Moves between units:
j376 ε j136
j376 ψ j707
j376 π j969
j677 ε j891
j677 ψ j223
j677 π j877
j815 ε j225
j815 ψ j493
j815 π j496
j440 ε j892
j440 ψ j699
j440 π j475
j891 ε j247
j891 ψ j159
j891 π j475
j274 ε j433
j274 ψ j834
j274 π j373
j971 ε j156
j971 ψ j686
j971 π j912
j189 ε j461
j189 ψ j411
j189 π j140
j225 ε j310
j225 ψ j140
j225 π j302
j408 ε j140
j408 ψ j280
j408 π j949
j132 ε j405
j132 ψ j677
j132 π j707
j969 ε j924
j969 ψ j168
j969 π j402
j297 ε j105
j297 ψ j877
j297 π j136
j245 ε j709
j245 ψ j373
j245 π j280
j877 ε j407
j877 ψ j652
j877 π j105
j485 ε j386
j485 ψ j891
j485 π j225
j482 ε j205
j482 ψ j84
j482 π j332
j892 ε j493
j892 ψ j949
j892 π j84
j205 ε j245
j205 ψ j140
j205 π j280
j433 ε j76
j433 ψ j843
j433 π j169
j191 ε j89
j191 ψ j302
j191 π j652
j247 ε j485
j247 ψ j191
j247 π j815
j912 ε j834
j912 ψ j156
j912 π j274
j407 ε j686
j407 ψ j924
j407 π j971
j807 ε j304
j807 ψ j68
j807 π j97
j105 ε j823
j105 ψ j302
j105 π j89
j548 ε j223
j548 ψ j722
j548 π j677
j332 ε j891
j332 ψ j897
j332 π j485
j84 ε j140
j84 ψ j140
j84 π j205
j897 ε j548
j897 ψ j496
j897 π j979
j722 ε j378
j722 ψ j979
j722 π j223
j106 ε j427
j106 ψ j891
j106 π j189
j558 ε j971
j558 ψ j407
j558 π j407
j223 ε j652
j223 ψ j378
j223 π j652
j843 ε j274
j843 ψ j788
j843 π j76
j302 ε j297
j302 ψ j347
j302 π j823
j402 ε j68
j402 ψ j722
j402 π j807
j834 ε j76
j834 ψ j219
j834 π j433
j90 ε j407
j90 ψ j969
j90 π j558
j156 ε j433
j156 ψ j558
j156 π j834
j652 ε j347
j652 ψ j159
j652 π j302
j487 ε j897
j487 ψ j310
j487 π j189
j405 ε j969
j405 ψ j376
j405 π j709
j952 ε j722
j952 ψ j979
j952 π j548
j304 ε j707
j304 ψ j132
j304 π j376
j83 ε j952
j83 ψ j89
j83 π j378
j788 ε j699
j788 ψ j977
j788 π j440
j76 ε j376
j76 ψ j274
j76 π j245
j461 ε j84
j461 ψ j975
j461 π j482
j310 ε j461
j310 ψ j815
j310 π j897
j140 ε j487
j140 ψ j461
j140 π j225
j89 ε j877
j89 ψ j979
j89 π j952
j136 ε j132
j136 ψ j105
j136 π j90
j168 ε j969
j168 ψ j97
j168 π j924
j493 ε j475
j493 ψ j440
j493 π j427
j378 ε j136
j378 ψ j952
j378 π j89
j373 ε j169
j373 ψ j433
j373 π j709
j68 ε j132
j68 ψ j136
j68 π j304
j496 ε j487
j496 ψ j225
j496 π j191
j949 ε j433
j949 ψ j788
j949 π j493
j347 ε j877
j347 ψ j677
j347 π j297
j411 ε j332
j411 ψ j487
j411 π j247
j823 ε j136
j823 ψ j223
j823 π j68
j97 ε j376
j97 ψ j304
j97 π j405
j686 ε j558
j686 ψ j90
j686 π j156
j979 ε j83
j979 ψ j191
j979 π j891
j699 ε j949
j699 ψ j408
j699 π j834
j159 ε j677
j159 ψ j823
j159 π j347
j280 ε j977
j280 ψ j461
j280 π j219
j924 ε j90
j924 ψ j405
j924 π j686
j169 ε j245
j169 ψ j76
j169 π j280
j975 ε j189
j975 ψ j140
j975 π j84
j707 ε j97
j707 ψ j807
j707 π j376
j475 ε j106
j475 ψ j892
j475 π j975
j386 ε j815
j386 ψ j247
j386 π j310
j977 ε j408
j977 ψ j709
j977 π j975
j427 ε j975
j427 ψ j475
j427 π j461
j709 ε j280
j709 ψ j189
j709 π j433
j219 ε j493
j219 ψ j971
j219 π j843

In the rows, 58 stands for zero.

The rows follow the links: the fewer symbols apart two units are, the more alike their rows tend to be.

Each row is also shifted at random along 4 hidden directions that mean nothing.

Known rows, each with its unit:
[  64   65   48   75   44   66   61   59   66   39   56   49   55   49   26   75   43   56   62   51   55   53   65   70   55   52   62   70   58   51   71   57   58   51   51   68   69   39   59   41   55   65   52]
unit: j652
[  58   40   53   79   46   74   56   69   52   59   53   46   66   67   46   67   56   39   71   66   62   48   49   71   51   62   52   63   56   67   51   50   55   66   56   63   58   58   38   71   53   61   81]
unit: j376
[  46   55   62   42   85   44   63   76   50   74   67   60   58   38   66   57   48   53   71   43   69   55   63   49   77   48   49   63   60   57   57   58   66   48   62   55   39   58   68   62   56   72   54]
unit: j475
[  62   72   67   46   70   67   59   66   58   64   73   65   62   56   66   50   51   66   65   54   68   58   77   56   70   62   41   71   39   50   46   70   71   34   78   74   59   51   65   32   60   66   62]
unit: j332
[  23   60   54   42   70   47   58   67   61   58   69   61   59   65   74   52   59   62   57   51   58   64   47   53   64   49   70   48   71   62   46   58   62   56   60   37   52   64   63   83   70   47   40]
unit: j977
[  79   44   49   78   41   67   45   46   59   63   45   54   62   63   56   56   54   46   45   63   50   56   41   68   47   65   61   64   69   64   71   38   54   62   65   73   71   58   57   87   57   66   94]
unit: j402
[  49   60   58   55   53   59   60   60   61   52   71   54   64   72   76   49   62   77   52   51   62   56   65   54   71   58   43   69   35   53   43   88   74   44   67   62   60   50   57   45   65   45   50]
unit: j310
[  63   74   59   47   69   58   54   68   58   55   57   74   63   64   63   55   63   54   53   70   58   75   67   53   44   65   69   42   72   66   28   42   45   73   55   46   43   70   69   50   58   52   51]
unit: j76
[  54   50   57   79   42   76   58   62   59   58   42   54   70   61   49   65   55   45   52   63   55   51   47   65   51   57   50   67   53   71   50   46   56   67   55   73   62   56   48   71   46   67   84]
unit: j707
[  77   68   67   48   64   68   46   53   48   42   65   69   47   58   66   65   78   65   60   60   75   69   79   62   69   57   41   79   42   58   52   82   56   63   71   55   66   62   54   29   58   53   61]
unit: j247
[  72   68   51   47   73   46   65   73   52   61   59   61   82   67   69   58   43   61   60   64   52   65   70   43   50   58   61   48   62   62   30   56   48   63   52   50   31   60   74   35   55   50   39]
unit: j843
[  96   52   55   73   46   74   68   53   48   58   39   58   72   57   47   80   51   42   68   65   56   56   53   65   46   55   51   70   44   70   54   53   43   69   48   69   68   55   31   44   44   62   73]
unit: j132
[  61   55   54   67   56   72   53   57   40   58   49   55   74   84   53   72   47   42   81   71   59   59   58   76   52   56   52   62   58   60   65   49   47   68   67   60   66   58   37   51   55   64   72]
unit: j405
[  72   58   46   72   40   65   41   45   70   36   59   53   40   52   47   60   69   67   39   52   57   59   57   70   61   66   64   75   64   48   75   64   62   52   64   58   79   52   68   62   66   53   69]
unit: j191
[  47   61   60   58   61   42   58   69   67   65   61   56   67   60   65   39   56   63   43   63   55   65   64   35   52   65   64   37   72   63   38   51   60   63   50   62   28   58   93   67   59   58   56]
unit: j834
[  48   50   80   62   51   53   68   40   47   70   53   53   56   70   54   56   74   62   75   76   63   57   66   52   50   61   51   39   46   51   83   70   49   79   46   59   55   64   40   36   49   63   54]
unit: j686
[  54   61   46   69   42   67   49   50   66   57   36   64   54   50   55   56   56   77   38   57   37   46   49   73   55   67   62   70   66   51   83   38   56   55   59   60   73   77   64   53   47   68   76]
unit: j378
[  55   74   67   38   65   52   70   48   66   63   65   72   61   61   80   49   63   68   44   46   50   65   50   47   64   38   62   48   46   64   44   66   67   53   63   60   72   54   55   67   63   52   42]
unit: j140
[  55   77   72   38   73   55   60   53   68   70   73   75   62   57   75   39   52   60   46   47   55   66   57   46   68   49   63   48   57   59   44   50   74   41   78   74   65   48   77   74   66   65   59]
unit: j189
[  57   58   67   39   82   44   59   66   61   79   74   65   54   36   68   47   52   45   62   47   65   63   57   45   72   52   57   53   63   61   58   50   70   45   70   66   49   51   75   81   61   69   59]
unit: j427
[  62   57   57   52   69   55   71   77   55   63   67   59   62   56   60   57   60   56   72   73   67   60   72   48   50   73   59   43   55   62   27   59   48   62   44   43   29   71   59   38   59   47   39]
unit: j274
[  80   64   50   71   51   66   58   57   62   49   58   54   52   43   30   73   43   45   63   55   60   53   65   69   56   59   61   70   63   54   71   48   55   50   56   71   71   41   61   48   53   71   66]
unit: j677
[  85   62   43   62   47   61   43   38   63   60   39   69   54   51   64   50   53   73   30   58   35   54   45   69   50   72   68   65   74   50   84   35   54   52   66   63   76   73   74   63   57   64   80]
unit: j952
[  95   62   62   48   68   60   44   45   51   48   76   68   43   56   69   57   75   53   58   60   79   76   79   57   68   63   47   71   51   60   52   76   57   57   77   60   68   52   66   52   68   47   67]
unit: j485
[  88   43   36   69   49   58   58   58   59   69   56   48   60   51   57   55   39   64   58   58   46   38   50   70   56   83   60   65   62   43   77   45   59   39   59   63   66   63   57   61   62   60   72]
unit: j722
[  50   59   68   44   70   45   61   60   56   64   56   67   53   51   71   50   77   62   52   66   62   68   64   39   54   57   59   41   64   67   43   59   50   78   45   44   36   73   68   59   55   52   43]
unit: j219
[  50   49   48   47   72   31   51   65   57   57   64   54   67   59   77   52   51   57   47   44   55   67   50   43   67   49   66   55   79   63   53   61   60   61   55   45   38   53   82   86   68   47   48]
unit: j949

Start here and follow the symbols in turn, left to right. Where do you end up?
Answers are names.
[  50   65   71   34   73   54   66   53   68   69   75   72   49   49   75   44   71   56   52   49   58   65   49   46   67   47   64   47   54   62   45   58   71   49   67   61   65   59   57   84   67   57   49]
ε ε => j140
[  65   50   38   74   41   59   56   59   68   57   49   45   59   56   50   54   39   74   50   52   39   39   49   70   57   74   62   67   65   42   81   49   63   38   57   65   65   60   64   56   59   61   67]
ψ ε π => j378
[  29   48   58   79   42   81   55   69   51   57   42   52   66   67   49   66   58   51   64   65   61   48   51   72   55   57   45   66   51   67   57   51   58   69   57   64   60   64   38   64   46   68   85]
ε ψ ε => j97
[  85   50   52   77   39   71   63   54   60   58   46   52   69   56   47   69   49   42   54   59   50   53   44   60   47   57   56   66   50   68   55   50   54   62   49   75   65   50   45   65   49   61   75]
π ε => j707
[  85   54   51   60   52   53   52   45   65   46   73   50   65   74   77   47   59   67   43   52   56   61   61   53   65   64   52   67   45   53   53   84   67   45   68   67   70   43   67   59   73   35   58]
ψ π => j302
[  67   58   49   76   43   62   60   51   68   35   64   43   49   52   30   73   58   50   59   52   60   58   56   64   54   54   64   68   59   55   67   68   59   56   46   61   75   39   54   57   63   51   49]
ψ ψ ψ => j223
[  64   49   55   76   36   62   51   42   71   38   59   50   30   41   31   71   81   46   49   56   62   61   47   68   52   58   71   60   69   63   76   59   54   68   46   54   81   51   50   82   63   51   61]
π π ψ => j979
[  36   53   55   43   76   38   61   75   47   61   53   57   69   50   73   63   49   67   59   44   61   58   57   47   73   40   53   67   64   62   56   66   59   63   53   43   35   64   68   55   53   58   44]
π ε ψ => j891
[  62   60   60   51   60   59   55   57   50   46   67   58   61   68   75   61   70   73   58   54   69   64   73   55   73   54   42   77   35   57   45   94   62   58   62   54   57   57   53   34   62   39   49]
ε π => j302
[  55   66   67   49   57   62   49   46   70   56   71   67   47   61   80   40   79   72   35   51   61   66   55   51   66   57   56   60   50   60   47   74   72   50   73   65   72   58   64   70   70   46   63]
π ε => j461
[  84   67   57   53   74   58   54   67   55   60   70   59   61   47   50   55   34   52   69   50   68   58   77   58   70   62   48   74   58   49   61   54   67   36   76   78   52   40   79   41   57   78   69]
ε π ψ => j493
[  52   68   52   41   72   48   61   67   64   63   74   60   70   74   71   48   47   53   60   55   51   66   54   52   57   55   75   37   68   57   36   50   65   47   64   51   53   53   71   76   71   47   36]
ε π => j975
[  55   43   81   62   53   47   58   39   59   74   64   54   37   53   56   42   88   56   53   74   70   62   60   38   49   70   63   29   59   59   73   65   53   78   45   61   47   65   59   70   61   59   60]
π π => j274
[  70   48   59   37   82   33   56   63   50   67   67   60   56   45   78   56   57   52   60   45   65   64   57   43   73   48   56   61   68   66   58   65   58   63   60   46   40   58   72   79   62   54   49]
ε ε => j106
